Below is a small trained network, with its code and all its weights. Each question gives an input and a target symbol and asks what happens when units are switched off, that is, made to give their printed mean instead of their output.

import numpy as np


def w(rows, s, z=0):
    codes = np.array(rows[::2]) - 128.0
    scale = np.full(codes.shape[1], s)
    scale[-1] = z or s
    return codes * scale


def norm(h):
    return h / np.sqrt((h * h).mean(-1, keepdims=True) + 1e-5)


def f(y):
    return y / 2 * (1 + np.tanh(0.7978845608 * (y + 0.044715 * y**3)))


def softmax(a):
    e = np.exp(a - a.max(-1, keepdims=True))
    return e / e.sum(-1, keepdims=True)


def log_softmax(a):
    a = a - a.max(-1, keepdims=True)
    return a - np.log(np.exp(a).sum(-1, keepdims=True))


def net(x, mask):
    ids = ['ΓΔΩαβεηθλξτψ'.index(c) for c in x.split()]
    T = len(ids)
    res = E[ids] + P[:T]
    r = norm(res)
    for j in range(2):
        rows = slice(3 * j, 3 * j + 3)
        q, k, v = (r @ M[0][rows].T for M in (Q, K, V))
        z = softmax(np.where(np.tri(T) > 0, q @ k.T / 3**0.5, -1e9)) @ v
        o = O[0][rows]
        res = res + np.where(mask[j], z, o[:, -1]) @ o[:, :-1]
    y = f(norm(res) @ A[0][:, :-1].T + A[0][:, -1])
    res = res + np.where(mask[2:6], y, B[0][:, -1]) @ B[0][:, :-1]
    return log_softmax(norm(res)[-1] @ U[:, :-1].T + U[:, -1])


Q, K, V, O, A, B = {}, {}, {}, {}, {}, {}
E = w([
[124,214,117,181,163],'Γ',
[133,204,148,216,134],'Δ',
[123,179,90,196,183],'Ω',
[31,72,215,147,178],'α',
[100,182,244,148,102],'β',
[61,123,123,145,221],'ε',
[140,229,149,181,125],'η',
[143,209,129,109,191],'θ',
[72,187,162,154,217],'λ',
[118,198,137,191,163],'ξ',
[69,160,251,124,161],'τ',
[81,170,155,205,188],'ψ',
],0.014)
P = w([
[106,194,106,136,120],'0',
[231,154,122,57,169],'1',
[242,113,162,133,198],'2',
[174,113,161,219,171],'3',
[96,101,71,192,70],'4',
[43,202,45,79,56],'5',
[73,204,125,3,170],'6',
[86,156,232,132,216],'7',
[196,12,128,203,133],'8',
],0.015)
Q[0] = w([
[140,165,128,151,162],'H1',
[149,150,124,144,151],'H1',
[141,102,116,128,125],'H1',
[202,71,167,142,201],'H2',
[93,185,125,4,138],'H2',
[162,179,190,98,218],'H2',
],0.024)
K[0] = w([
[105,135,126,119,118],'H1',
[119,147,129,141,136],'H1',
[136,143,146,150,136],'H1',
[3,187,100,134,106],'H2',
[147,135,204,222,210],'H2',
[68,102,121,246,90],'H2',
],0.021)
V[0] = w([
[69,159,130,45,144],'H1',
[154,47,124,103,108],'H1',
[98,177,55,75,33],'H1',
[184,242,182,87,55],'H2',
[158,104,232,170,4],'H2',
[178,177,50,221,100],'H2',
],0.027)
O[0] = w([
[144,127,213,147,157,202],'H1',
[112,45,94,107,131,4],'H1',
[126,95,209,64,84,23],'H1',
[73,99,214,156,53,98],'H2',
[99,85,102,252,73,56],'H2',
[70,129,74,110,76,89],'H2',
],0.025,0.018)
A[0] = w([
[75,99,194,121,177,117],'N1',
[35,33,103,130,226,254],'N2',
[116,191,180,145,153,232],'N3',
[130,58,112,152,1,15],'N4',
],0.034,0.0043)
B[0] = w([
[116,103,132,77,220,147],'N1',
[163,12,40,145,102,136],'N2',
[100,104,87,182,131,252],'N3',
[254,205,126,72,127,149],'N4',
],0.036,0.027)
U = w([
[93,242,180,168,190,253],'Γ',
[104,165,67,161,148,250],'Δ',
[199,95,42,184,189,154],'Ω',
[152,161,143,107,104,55],'α',
[87,9,190,185,161,144],'β',
[53,77,182,75,206,85],'ε',
[171,156,77,108,77,28],'η',
[72,154,56,49,118,18],'θ',
[197,108,127,3,210,95],'λ',
[195,110,181,180,91,82],'ξ',
[34,108,94,149,93,56],'τ',
[55,106,117,118,118,94],'ψ',
],0.012,0.0051)

Each question gives the input, a string of symbols that net reads in full, and the target symbol t.
The units are the heads (3 rows each of Q, K, V and O) and the neurons (one row each of A and B). Each row of codes is followed by its name. A weight is (code - 128) times the scale printed after its matrix; where a second scale follows, it is the last column's (O, A, B and U).
mask holds one flag per unit, heads first, then neurons. A switched-off unit (its flag False) gives its mean, the last column of its rows in O or B, instead of its output. The means were averaged over made-up inputs and are rounded, as every weight is.
A unit's drop is (log p(t) with every unit on - log p(t) with that unit switched off) / (log p(t) with every unit on - log p(t) with every unit switched off).
The circuit of an input: a set's keep is (log p(t) with only the set's units on - log p(t) with every unit switched off) / (log p(t) with every unit on - log p(t) with every unit switched off). Starting from all 6 units, units are removed one at a time, each time the one whose removal leaves the highest keep (on an exact tie, the one counted first), for as long as the keep stays at least 0.8.
circuit, biggest first: the units of the circuit, biggest drop first
k most important neurons: the k neurons with the biggest drops, biggest first
which heads matter: for each layer, one digit per head in row order, 1 if its drop is at least 0.15 and else 0, layers parted by /
drop when u is switched off: that unit's drop, to one decimal
input ε θ α α α α β, target Ω: circuit, biggest first	(H2)
input α α τ τ α ξ Ω, target β: circuit, biggest first	(H2, H1)
input τ τ β ε θ ξ, target ξ: which heads matter	01
input α α ξ α α ε τ α λ, target λ: which heads matter	01
input α ε Γ α ψ, target λ: which heads matter	01
input θ α τ τ, target ε: which heads matter	01
input Δ Ω τ ε Ω ε θ, target λ: circuit, biggest first	(H2, H1)
input η α β λ α Ω, target ξ: circuit, biggest first	(H2, N4)
input θ η α, target ε: circuit, biggest first	(H2, N1)
input β α ε α, target ξ: 2 most important neurons	(N4, N3)
input ψ τ τ Ω τ Ω, target β: circuit, biggest first	(H2, N4)
input α α α τ β α α Δ, target ξ: circuit, biggest first	(H2, N4, H1)
input α Δ Δ α α, target η: circuit, biggest first	(H2, H1, N4)
input ε α ξ Γ, target λ: circuit, biggest first	(H2)
input ε α α α α ε τ, target Ω: drop when H1 is switched off	0.1
input β ψ α β α β λ, target ξ: drop when H2 is switched off	1.1
input ε Γ α α α ε τ, target Ω: drop when H1 is switched off	0.0
